Here is a tiny trained network, its code and every weight. The questions are about switching its units off for an input and a class, where a switched-off unit gives its printed mean instead of its output.

import numpy as np


def w(rows, s, z=0):
    codes = np.array(rows[::2]) - 128.0
    scale = np.full(codes.shape[1], s)
    scale[-1] = z or s
    return codes * scale


def f(y):
    return np.maximum(y, 0)


def log_softmax(a):
    a = a - a.max(-1, keepdims=True)
    return a - np.log(np.exp(a).sum(-1, keepdims=True))


def net(x, mask):
    res = np.array(x, float).reshape(1, 3) / 4 @ E
    y = f(res @ A[0][:, :-1].T + A[0][:, -1])
    res = res + np.where(mask, y, B[0][:, -1]) @ B[0][:, :-1]
    return log_softmax(res[-1] @ U[:, :-1].T + U[:, -1])


A, B = {}, {}
E = w([
[92,103,195,211,145,132,114],'x0',
[118,182,139,129,69,105,1],'x1',
[197,56,123,142,134,75,97],'x2',
],0.018)
A[0] = w([
[86,102,225,219,154,105,112,111],'neuron 0',
[120,106,146,105,173,151,199,101],'neuron 1',
[149,143,167,105,134,120,106,253],'neuron 2',
[134,124,68,136,176,143,177,108],'neuron 3',
[72,182,132,140,126,203,143,120],'neuron 4',
[79,181,115,137,107,106,104,118],'neuron 5',
[70,96,189,182,122,164,120,84],'neuron 6',
[137,137,104,153,183,119,188,89],'neuron 7',
[117,145,112,130,103,121,87,177],'neuron 8',
[115,101,110,124,168,140,153,82],'neuron 9',
[96,139,135,116,72,75,56,95],'neuron 10',
[132,81,84,120,160,145,206,92],'neuron 11',
[78,210,140,130,105,182,167,110],'neuron 12',
[86,173,158,99,72,170,139,98],'neuron 13',
[101,148,155,113,137,188,171,136],'neuron 14',
[123,123,84,24,58,83,137,67],'neuron 15',
[122,172,147,129,74,88,114,100],'neuron 16',
[166,21,136,129,130,35,99,121],'neuron 17',
[91,177,136,119,142,207,128,74],'neuron 18',
[135,183,134,154,117,106,67,74],'neuron 19',
[184,73,127,135,105,75,109,86],'neuron 20',
[87,93,254,183,130,134,129,155],'neuron 21',
[84,161,128,113,162,124,106,147],'neuron 22',
[119,134,97,57,102,107,153,184],'neuron 23',
[186,175,33,66,107,128,133,81],'neuron 24',
[86,160,126,56,169,173,118,96],'neuron 25',
[170,151,58,62,124,123,146,122],'neuron 26',
[133,157,132,130,72,120,67,87],'neuron 27',
[131,79,163,169,177,184,194,131],'neuron 28',
[198,89,111,147,145,56,105,94],'neuron 29',
],0.014,0.02)
B[0] = w([
[127,231,80,75,116,178,55,227],'neuron 0',
[146,111,162,97,80,58,148,192],'neuron 1',
[182,10,179,64,115,208,201,253],'neuron 2',
[162,128,149,103,84,90,158,179],'neuron 3',
[83,73,63,194,184,126,91,210],'neuron 4',
[145,100,153,111,100,87,156,192],'neuron 5',
[125,221,100,123,138,152,66,186],'neuron 6',
[140,128,158,132,66,52,133,171],'neuron 7',
[182,84,170,87,89,122,171,216],'neuron 8',
[122,150,131,129,95,72,134,151],'neuron 9',
[101,125,151,120,63,74,155,221],'neuron 10',
[143,128,160,95,86,77,131,198],'neuron 11',
[88,74,68,211,177,116,99,216],'neuron 12',
[108,94,95,191,145,94,101,189],'neuron 13',
[120,64,116,150,147,122,138,194],'neuron 14',
[122,215,104,120,144,122,73,189],'neuron 15',
[158,122,168,108,108,72,167,179],'neuron 16',
[74,76,65,192,171,123,103,220],'neuron 17',
[85,120,112,197,159,96,70,177],'neuron 18',
[174,154,178,96,75,15,155,191],'neuron 19',
[36,106,81,205,182,101,104,178],'neuron 20',
[169,170,107,52,137,173,82,238],'neuron 21',
[119,94,105,156,119,134,151,178],'neuron 22',
[137,154,124,89,129,204,91,217],'neuron 23',
[115,214,108,112,135,154,62,208],'neuron 24',
[98,120,77,147,159,102,94,176],'neuron 25',
[147,181,91,97,112,172,84,205],'neuron 26',
[156,123,152,117,75,61,144,204],'neuron 27',
[145,125,110,77,72,96,182,219],'neuron 28',
[55,81,65,225,185,102,74,188],'neuron 29',
],0.011,0.021)
U = w([
[123,125,154,116,54,52,148,94],'0',
[97,88,91,205,164,110,103,119],'1',
[118,254,112,107,115,177,86,95],'2',
[148,26,154,89,112,246,179,251],'3',
[159,153,155,173,179,132,134,110],'4',
[137,158,154,165,133,175,154,114],'5',
[106,122,157,152,154,131,147,111],'6',
[168,143,180,140,172,172,138,107],'7',
],0.017)

Each question gives the input, the list of numbers given to net, and the class t.
The units are the neurons (one row each of A and B). Each row of codes is followed by its name. A weight is (code - 128) times the scale printed after its matrix; where a second scale follows, it is the last column's (A, B and U).
mask holds one flag per neuron, in row order. A switched-off neuron (its flag False) gives its mean, the last column of its row in B, instead of its output. The means were averaged over made-up inputs and are rounded, as every weight is.
A unit's drop is (log p(t) with every unit on - log p(t) with that unit switched off) / (log p(t) with every unit on - log p(t) with every unit switched off).
The circuit of an input: a set's keep is (log p(t) with only the set's units on - log p(t) with every unit switched off) / (log p(t) with every unit on - log p(t) with every unit switched off). Starting from the 12 units with the biggest drops (on a tie, the unit counted first), units are removed one at a time, each time the one whose removal leaves the highest keep (on an exact tie, the one counted first), for as long as the keep stays at least 0.8.
units of the circuit, in order: the units of the circuit, biggest drop first
unit that matters most: the unit with the biggest drop
k most important neurons: the k neurons with the biggest drops, biggest first
drop of u: that unit's drop, to one decimal
input [6,5,0], class 2: units of the circuit, in order => neuron 0
input [-4,-8,-7], class 0: 2 most important neurons => neuron 1; neuron 11
input [5,-7,7], class 0: 3 most important neurons => neuron 28; neuron 11; neuron 1
input [3,8,-8], class 0: 3 most important neurons => neuron 19; neuron 10; neuron 27
input [8,6,0], class 2: 2 most important neurons => neuron 0; neuron 21
input [2,-7,-8], class 1: 3 most important neurons => neuron 4; neuron 12; neuron 18
input [-6,-5,-4], class 2: 4 most important neurons => neuron 26; neuron 24; neuron 23; neuron 10
input [-1,-2,-3], class 3: 2 most important neurons => neuron 29; neuron 17
input [6,-8,-8], class 0: 2 most important neurons => neuron 28; neuron 1
input [7,4,-8], class 1: 2 most important neurons => neuron 12; neuron 4
input [8,5,-8], class 1: 3 most important neurons => neuron 4; neuron 12; neuron 13
input [-8,8,-7], class 0: 2 most important neurons => neuron 5; neuron 27
input [5,4,3], class 2: 2 most important neurons => neuron 0; neuron 21
input [-6,3,5], class 2: unit that matters most => neuron 24
input [-5,0,-4], class 2: 2 most important neurons => neuron 24; neuron 17
input [3,-8,7], class 0: drop of neuron 28 => 0.6
